Below is a small trained network, with its code and all its weights. Each question gives an input and a target symbol and asks what happens when units are switched off, that is, made to give their printed mean instead of their output.

import numpy as np


def w(rows, s, z=0):
    codes = np.array(rows[::2]) - 128.0
    scale = np.full(codes.shape[1], s)
    scale[-1] = z or s
    return codes * scale


def f(y):
    return np.maximum(y, 0)


def softmax(a):
    e = np.exp(a - a.max(-1, keepdims=True))
    return e / e.sum(-1, keepdims=True)


def log_softmax(a):
    a = a - a.max(-1, keepdims=True)
    return a - np.log(np.exp(a).sum(-1, keepdims=True))


def net(x, mask):
    ids = ['αγεζηθμξπστφψω'.index(c) for c in x.split()]
    T = len(ids)
    res = E[ids] + P[:T]
    u = 0
    for l in range(2):
        q, k, v = (res @ M[l].T for M in (Q, K, V))
        z = softmax(np.where(np.tri(T) > 0, q @ k.T / 4**0.5, -1e9)) @ v
        res = res + np.where(mask[u], z, O[l][:, -1]) @ O[l][:, :-1]
        u += 1
        y = f(res @ A[l][:, :-1].T + A[l][:, -1])
        res = res + np.where(mask[u : u + 16], y, B[l][:, -1]) @ B[l][:, :-1]
        u += 16
    return log_softmax(res[-1] @ U[:, :-1].T + U[:, -1])


Q, K, V, O, A, B = {}, {}, {}, {}, {}, {}
E = w([
[122,75,98,165,44,110,97],'α',
[82,163,218,175,46,162,139],'γ',
[82,122,2,137,108,111,141],'ε',
[69,155,228,90,191,164,189],'ζ',
[82,143,95,63,96,111,162],'η',
[33,176,176,87,78,149,181],'θ',
[116,136,97,219,46,92,159],'μ',
[168,218,147,107,42,158,107],'ξ',
[105,177,15,136,190,185,238],'π',
[123,148,203,210,221,112,52],'σ',
[184,76,56,133,200,122,236],'τ',
[211,174,111,238,213,150,135],'φ',
[83,159,126,43,179,123,25],'ψ',
[50,30,152,182,158,7,163],'ω',
],0.007)
P = w([
[119,124,160,88,124,117,247],'0',
[2,197,91,218,112,224,76],'1',
[81,20,121,111,127,99,70],'2',
[158,139,159,89,139,95,235],'3',
[31,223,78,249,82,225,106],'4',
[116,40,115,109,151,72,56],'5',
[182,167,151,93,172,84,196],'6',
[68,227,99,237,43,207,125],'7',
[138,58,112,114,173,32,52],'8',
[198,172,157,97,194,86,187],'9',
[91,243,109,219,44,193,143],'10',
[119,37,118,109,153,53,66],'11',
],0.0055)
Q[0] = w([
[255,53,189,28,141,73,137],'L0H0',
[248,40,188,64,166,70,97],'L0H0',
[236,44,217,7,209,75,36],'L0H0',
[184,95,120,44,110,95,234],'L0H0',
],0.006)
K[0] = w([
[47,168,71,145,43,254,201],'L0H0',
[20,142,44,144,94,216,171],'L0H0',
[34,137,118,189,19,227,182],'L0H0',
[150,175,84,52,128,238,236],'L0H0',
],0.0057)
V[0] = w([
[202,164,125,46,40,255,146],'L0H0',
[177,194,125,114,78,235,8],'L0H0',
[214,164,81,148,181,168,85],'L0H0',
[86,140,38,194,18,52,148],'L0H0',
],0.0046)
O[0] = w([
[226,202,170,94,154,163,89,46],'L0H0',
[193,214,44,142,142,149,78,15],'L0H0',
[96,188,103,115,108,146,45,43],'L0H0',
[128,133,134,151,133,1,160,251],'L0H0',
],0.0049,0.0016)
A[0] = w([
[87,48,159,3,196,110,178,131],'L0N0',
[76,203,71,213,97,221,144,253],'L0N1',
[135,228,174,41,139,177,212,117],'L0N2',
[156,56,73,64,38,81,36,121],'L0N3',
[161,53,19,134,80,116,76,69],'L0N4',
[79,81,26,198,66,68,179,174],'L0N5',
[142,50,11,62,154,102,94,126],'L0N6',
[126,59,154,18,144,44,130,150],'L0N7',
[161,20,104,153,116,56,68,109],'L0N8',
[207,43,53,141,135,69,217,139],'L0N9',
[98,117,200,38,80,102,34,159],'L0N10',
[235,99,75,192,215,96,159,169],'L0N11',
[47,26,113,93,97,74,186,196],'L0N12',
[176,81,244,125,219,107,61,192],'L0N13',
[60,7,205,190,150,89,75,138],'L0N14',
[201,127,52,46,174,83,212,161],'L0N15',
],0.0065,0.0043)
B[0] = w([
[179,214,58,32,188,83,152,175],'L0N0',
[61,212,85,174,72,122,137,255],'L0N1',
[231,108,66,67,24,199,134,162],'L0N2',
[149,165,138,8,67,45,57,153],'L0N3',
[233,182,164,6,139,212,188,139],'L0N4',
[105,165,182,107,110,171,205,247],'L0N5',
[94,210,24,38,227,54,175,153],'L0N6',
[103,135,132,41,184,72,44,181],'L0N7',
[196,62,105,43,28,223,52,162],'L0N8',
[71,20,146,109,193,202,101,188],'L0N9',
[89,165,176,165,119,2,31,159],'L0N10',
[158,35,24,202,227,184,116,175],'L0N11',
[64,97,220,108,186,96,195,243],'L0N12',
[240,159,183,233,229,31,78,167],'L0N13',
[142,67,232,157,151,175,116,189],'L0N14',
[137,2,51,64,167,203,107,179],'L0N15',
],0.0061)
Q[1] = w([
[83,216,108,208,175,81,96],'L1H0',
[222,67,205,88,220,1,158],'L1H0',
[33,196,125,92,155,143,36],'L1H0',
[92,96,180,65,156,127,41],'L1H0',
],0.004)
K[1] = w([
[122,196,111,167,170,54,85],'L1H0',
[62,154,209,105,70,125,160],'L1H0',
[221,143,91,40,201,2,30],'L1H0',
[114,92,171,67,131,89,131],'L1H0',
],0.0051)
V[1] = w([
[120,46,10,228,185,253,183],'L1H0',
[44,159,55,7,183,44,96],'L1H0',
[148,14,65,28,175,228,129],'L1H0',
[40,129,134,58,2,246,238],'L1H0',
],0.0043)
O[1] = w([
[156,138,90,216,189,249,187,118],'L1H0',
[31,60,55,60,138,95,137,253],'L1H0',
[183,40,37,144,140,139,141,187],'L1H0',
[161,131,106,83,1,174,216,216],'L1H0',
],0.0051,0.0037)
A[1] = w([
[17,60,155,244,132,139,111,86],'L1N0',
[234,67,254,165,148,72,106,25],'L1N1',
[245,82,147,210,136,124,36,133],'L1N2',
[140,70,165,132,70,92,12,8],'L1N3',
[75,82,237,94,237,41,75,104],'L1N4',
[190,16,186,147,146,232,87,166],'L1N5',
[152,80,173,126,73,97,25,26],'L1N6',
[90,34,125,70,224,108,89,136],'L1N7',
[88,163,229,188,137,49,43,106],'L1N8',
[104,133,131,12,109,51,116,3],'L1N9',
[133,29,171,47,116,151,50,152],'L1N10',
[224,139,159,205,104,38,27,162],'L1N11',
[187,95,184,60,237,77,122,41],'L1N12',
[150,187,66,60,48,137,40,226],'L1N13',
[110,39,59,65,235,92,140,124],'L1N14',
[68,171,222,60,41,19,140,196],'L1N15',
],0.0055,0.0039)
B[1] = w([
[231,60,82,54,253,170,163,185],'L1N0',
[178,89,28,213,199,236,197,154],'L1N1',
[18,190,37,126,72,77,134,146],'L1N2',
[207,47,184,25,213,101,245,150],'L1N3',
[212,101,96,226,78,166,125,237],'L1N4',
[56,25,107,142,78,53,9,177],'L1N5',
[204,48,159,25,204,102,241,148],'L1N6',
[116,202,200,137,70,165,96,239],'L1N7',
[25,148,138,72,189,173,211,189],'L1N8',
[184,215,27,134,121,141,199,195],'L1N9',
[40,149,103,94,26,224,97,207],'L1N10',
[39,172,84,47,111,170,229,161],'L1N11',
[218,174,146,137,113,220,90,198],'L1N12',
[198,37,41,34,121,146,18,172],'L1N13',
[100,213,230,134,173,115,86,251],'L1N14',
[182,68,125,231,125,21,124,254],'L1N15',
],0.0058,0.0083)
U = w([
[60,66,15,159,221,36,11,249],'α',
[153,93,66,41,131,31,195,145],'γ',
[202,202,131,231,201,168,151,93],'ε',
[8,62,167,130,9,118,82,167],'ζ',
[229,157,188,76,196,115,181,90],'η',
[157,22,216,104,229,77,226,206],'θ',
[233,42,81,95,75,171,103,22],'μ',
[119,219,197,236,49,29,189,234],'ξ',
[2,225,220,89,238,74,168,129],'π',
[151,221,84,161,51,104,42,189],'σ',
[83,103,186,91,178,177,55,83],'τ',
[153,32,46,80,205,229,171,2],'φ',
[200,99,201,178,119,188,105,50],'ψ',
[83,231,114,54,24,242,201,24],'ω',
],0.0061,0.0039)

Each question gives the input, a string of symbols that net reads in full, and the target symbol t.
The units are the heads (4 rows each of Q, K, V and O) and the neurons (one row each of A and B). Each row of codes is followed by its name. A weight is (code - 128) times the scale printed after its matrix; where a second scale follows, it is the last column's (O, A, B and U).
mask holds one flag per unit, layer by layer, with each layer's heads first. A switched-off unit (its flag False) gives its mean, the last column of its rows in O or B, instead of its output. The means were averaged over made-up inputs and are rounded, as every weight is.
A unit's drop is (log p(t) with every unit on - log p(t) with that unit switched off) / (log p(t) with every unit on - log p(t) with every unit switched off).
The circuit of an input: a set's keep is (log p(t) with only the set's units on - log p(t) with every unit switched off) / (log p(t) with every unit on - log p(t) with every unit switched off). Starting from the 12 units with the biggest drops (on a tie, the unit counted first), units are removed one at a time, each time the one whose removal leaves the highest keep (on an exact tie, the one counted first), for as long as the keep stays at least 0.8.
units of the circuit, in order: the units of the circuit, biggest drop first
most important unit: the unit with the biggest drop
k most important neurons: the k neurons with the biggest drops, biggest first
k most important neurons of layer l: the k neurons of layer l with the biggest drops, biggest first
input η ε φ σ μ ξ ζ, target η: units of the circuit, in order -> (L0N0; L0N13; L0N1; L1N12)
input μ μ α σ τ π τ α η θ τ, target φ: units of the circuit, in order -> (L1H0; L0N11; L0N9; L0N15)
input ψ σ ζ ζ μ σ α μ, target π: most important unit -> L1H0
input α μ γ ξ, target μ: units of the circuit, in order -> (L1N13; L0N2; L0N12; L1N14)
input μ α μ ω ε, target θ: units of the circuit, in order -> (L0H0; L1N0; L0N12; L1N10)
input μ α σ π, target φ: 2 most important neurons -> (L0N2; L0N15)
input σ ε ζ μ φ μ μ μ α μ ξ ζ, target ε: 4 most important neurons -> (L1N4; L0N13; L1N1; L1N12)
input τ ω γ, target θ: 2 most important neurons -> (L0N14; L0N10)
input μ μ ξ α σ, target π: 2 most important neurons of layer 1 -> (L1N8; L1N11)
input α θ α μ μ φ φ, target α: 2 most important neurons -> (L0N11; L1N5)
input θ τ γ, target θ: 2 most important neurons -> (L0N10; L0N14)
input μ θ η μ π η ψ σ, target α: 2 most important neurons -> (L1N14; L0N1)
input ζ ψ μ τ π π η ζ θ, target ξ: 2 most important neurons -> (L1N15; L1N4)
input η γ ζ ξ ω μ π θ γ η γ ψ, target η: most important unit -> L1N3
input γ θ α γ α γ η μ, target ξ: 2 most important neurons of layer 1 -> (L1N15; L1N10)
input ζ φ ω μ α σ, target φ: 3 most important neurons -> (L1N1; L0N13; L0N14)
input σ τ μ η τ θ π ε η φ μ, target ε: 3 most important neurons of layer 0 -> (L0N11; L0N1; L0N12)
input μ π η ψ ξ α, target μ: 3 most important neurons -> (L0N8; L0N3; L1N13)
input γ μ π ψ ζ ψ ε φ μ θ, target γ: 2 most important neurons of layer 0 -> (L0N2; L0N9)
input θ η θ φ α π θ ψ, target α: 2 most important neurons -> (L0N5; L1N7)
input ζ π π μ ζ μ π σ μ μ μ ω, target ψ: most important unit -> L1N4
input π θ α ψ θ ε ψ ω, target θ: 2 most important neurons of layer 1 -> (L1N0; L1N10)
input φ ω σ τ, target τ: 4 most important neurons of layer 0 -> (L0N9; L0N15; L0N1; L0N11)
input γ ω η μ σ, target π: 2 most important neurons of layer 1 -> (L1N8; L1N4)
input ξ ε μ μ θ α, target μ: 3 most important neurons of layer 0 -> (L0N8; L0N3; L0N4)
input α γ τ, target τ: 2 most important neurons -> (L1N14; L0N9)
input θ μ μ α, target ζ: most important unit -> L0N9
input ψ μ μ ψ σ ζ, target ε: 2 most important neurons of layer 0 -> (L0N13; L0N1)
input μ ζ π μ μ ω θ η μ θ η, target ξ: 2 most important neurons of layer 1 -> (L1N15; L1N13)
input α θ μ ω σ φ π θ φ γ μ, target ε: 3 most important neurons -> (L0N11; L1N0; L0N1)
